Below are the code and all the weights of a small trained network. Each question names an input and a class and asks about switching units off, where a switched-off unit gives its printed mean instead of its output.

import numpy as np


def w(rows, s, z=0):
    codes = np.array(rows[::2]) - 128.0
    scale = np.full(codes.shape[1], s)
    scale[-1] = z or s
    return codes * scale


def f(y):
    return y / 2 * (1 + np.tanh(0.7978845608 * (y + 0.044715 * y**3)))


def log_softmax(a):
    a = a - a.max(-1, keepdims=True)
    return a - np.log(np.exp(a).sum(-1, keepdims=True))


def net(x, mask):
    res = np.array(x, float).reshape(1, 5) / 4 @ E
    y = f(res @ A[0][:, :-1].T + A[0][:, -1])
    res = res + np.where(mask, y, B[0][:, -1]) @ B[0][:, :-1]
    return log_softmax(res[-1] @ U[:, :-1].T + U[:, -1])


A, B = {}, {}
E = w([
[152,239,129,141,186],'x0',
[128,128,129,128,129],'x1',
[128,128,126,127,128],'x2',
[103,153,238,45,108],'x3',
[8,156,114,169,99],'x4',
],0.011)
A[0] = w([
[158,151,155,127,127,119],'neuron 1',
[163,146,156,116,135,133],'neuron 2',
[141,128,132,133,119,114],'neuron 3',
[83,117,196,83,119,130],'neuron 4',
[133,114,129,111,123,91],'neuron 5',
[116,114,131,149,125,131],'neuron 6',
[143,90,156,103,117,62],'neuron 7',
[146,142,148,122,136,117],'neuron 8',
[83,80,91,167,111,143],'neuron 9',
[182,80,113,130,117,61],'neuron 10',
[119,82,113,169,126,126],'neuron 11',
[111,115,103,129,131,106],'neuron 12',
[142,145,139,116,130,109],'neuron 13',
[34,190,145,153,110,8],'neuron 14',
[72,126,199,77,87,9],'neuron 15',
[96,93,113,160,116,142],'neuron 16',
[124,130,136,127,126,112],'neuron 17',
[165,187,167,90,145,108],'neuron 18',
[77,171,139,115,145,33],'neuron 19',
[229,71,137,112,145,147],'neuron 20',
[138,35,141,66,73,65],'neuron 21',
[113,110,114,144,122,117],'neuron 22',
[153,143,144,110,139,129],'neuron 23',
[138,98,123,112,125,124],'neuron 24',
[88,97,103,147,123,156],'neuron 25',
[132,127,149,141,116,122],'neuron 26',
[203,137,51,206,165,45],'neuron 27',
[145,231,111,160,142,150],'neuron 28',
[95,95,114,162,122,144],'neuron 29',
[136,107,120,120,140,101],'neuron 30',
[159,152,138,88,129,118],'neuron 31',
[128,121,133,139,132,109],'neuron 32',
[190,163,163,75,164,118],'neuron 33',
[125,195,106,158,144,52],'neuron 34',
[97,120,88,165,134,124],'neuron 35',
[140,93,150,105,116,68],'neuron 36',
[141,156,149,110,134,106],'neuron 37',
[244,59,126,129,128,62],'neuron 38',
[89,121,144,98,120,86],'neuron 39',
[132,136,131,135,119,132],'neuron 40',
[92,107,128,124,116,101],'neuron 41',
[103,129,97,171,129,109],'neuron 42',
[121,186,127,159,142,88],'neuron 43',
[120,139,143,142,127,101],'neuron 44',
[160,124,39,163,150,171],'neuron 45',
[87,118,154,101,125,90],'neuron 46',
[131,255,100,176,157,16],'neuron 47',
[110,125,143,111,121,133],'neuron 48',
],0.016,0.012)
B[0] = w([
[168,141,120,125,123,146],'neuron 1',
[175,139,120,121,118,158],'neuron 2',
[131,126,126,128,136,124],'neuron 3',
[96,62,142,142,138,205],'neuron 4',
[134,118,131,127,129,124],'neuron 5',
[132,145,127,130,127,138],'neuron 6',
[152,98,119,124,124,143],'neuron 7',
[156,136,122,124,127,138],'neuron 8',
[135,199,116,125,132,197],'neuron 9',
[88,150,139,127,120,160],'neuron 10',
[150,175,118,122,120,168],'neuron 11',
[144,147,132,122,126,133],'neuron 12',
[151,133,118,128,131,133],'neuron 13',
[154,3,149,129,130,189],'neuron 14',
[28,166,146,130,127,182],'neuron 15',
[138,188,135,126,128,172],'neuron 16',
[129,125,128,132,129,124],'neuron 17',
[201,165,112,120,134,184],'neuron 18',
[156,79,122,122,132,151],'neuron 19',
[67,65,145,133,145,235],'neuron 20',
[149,25,139,129,133,194],'neuron 21',
[137,153,115,132,133,140],'neuron 22',
[164,135,119,119,116,149],'neuron 23',
[111,114,127,120,127,144],'neuron 24',
[125,184,117,135,127,179],'neuron 25',
[128,128,132,127,130,128],'neuron 26',
[177,4,128,119,133,224],'neuron 27',
[140,58,131,121,125,231],'neuron 28',
[133,182,122,127,128,172],'neuron 29',
[121,124,130,126,133,129],'neuron 30',
[174,138,104,139,127,153],'neuron 31',
[134,129,128,128,128,122],'neuron 32',
[205,157,110,126,116,193],'neuron 33',
[73,133,140,134,126,162],'neuron 34',
[141,178,121,116,127,174],'neuron 35',
[149,103,130,128,128,140],'neuron 36',
[165,138,115,128,129,145],'neuron 37',
[29,160,143,136,122,214],'neuron 38',
[97,125,137,124,130,148],'neuron 39',
[124,127,120,128,133,131],'neuron 40',
[121,153,123,118,120,143],'neuron 41',
[136,167,112,118,121,164],'neuron 42',
[90,109,122,136,126,164],'neuron 43',
[128,121,128,131,133,126],'neuron 44',
[71,108,155,137,125,247],'neuron 45',
[87,116,122,129,132,153],'neuron 46',
[17,153,155,136,132,205],'neuron 47',
[113,107,125,131,124,146],'neuron 48',
],0.046,0.014)
U = w([
[1,140,139,155,154,252],'0',
[141,12,120,134,167,51],'1',
[181,189,58,122,140,83],'2',
],0.0077,0.0031)

Each question gives the input, the list of numbers given to net, and the class t.
The units are the neurons (one row each of A and B). Each row of codes is followed by its name. A weight is (code - 128) times the scale printed after its matrix; where a second scale follows, it is the last column's (A, B and U).
mask holds one flag per neuron, in row order. A switched-off neuron (its flag False) gives its mean, the last column of its row in B, instead of its output. The means were averaged over made-up inputs and are rounded, as every weight is.
A unit's drop is (log p(t) with every unit on - log p(t) with that unit switched off) / (log p(t) with every unit on - log p(t) with every unit switched off).
The circuit of an input: a set's keep is (log p(t) with only the set's units on - log p(t) with every unit switched off) / (log p(t) with every unit on - log p(t) with every unit switched off). Starting from the 12 units with the biggest drops (on a tie, the unit counted first), units are removed one at a time, each time the one whose removal leaves the highest keep (on an exact tie, the one counted first), for as long as the keep stays at least 0.8.
units of the circuit, in order: the units of the circuit, biggest drop first
top k neurons: the k neurons with the biggest drops, biggest first
drop when u is switched off: that unit's drop, to one decimal
input [-4,8,4,-5,-5], class 0: units of the circuit, in order -> neuron 38
input [-4,1,1,-1,-4], class 0: top 2 neurons -> neuron 38; neuron 27
input [8,2,5,1,4], class 1: top 4 neurons -> neuron 28; neuron 14; neuron 38; neuron 15
input [7,-8,-2,2,6], class 1: top 2 neurons -> neuron 14; neuron 28
input [0,-1,3,5,-2], class 1: top 2 neurons -> neuron 4; neuron 9
input [2,-5,-4,6,1], class 1: top 2 neurons -> neuron 4; neuron 9
input [-1,-2,4,-1,-8], class 0: top 3 neurons -> neuron 38; neuron 28; neuron 14
input [-8,1,8,8,0], class 1: top 2 neurons -> neuron 21; neuron 38
input [7,5,8,0,-2], class 1: top 2 neurons -> neuron 28; neuron 9
input [8,8,-6,1,1], class 1: top 3 neurons -> neuron 28; neuron 38; neuron 15
input [-3,-7,1,-1,-8], class 0: top 2 neurons -> neuron 38; neuron 10
input [-4,5,-2,-8,-8], class 0: drop when neuron 38 is switched off -> 3.7
input [-4,6,-3,-1,-5], class 0: drop when neuron 38 is switched off -> 2.1
input [3,-2,1,5,7], class 1: units of the circuit, in order -> neuron 14
input [7,2,6,2,-6], class 2: drop when neuron 15 is switched off -> 0.0
input [0,0,8,-8,8], class 2: drop when neuron 9 is switched off -> 0.2
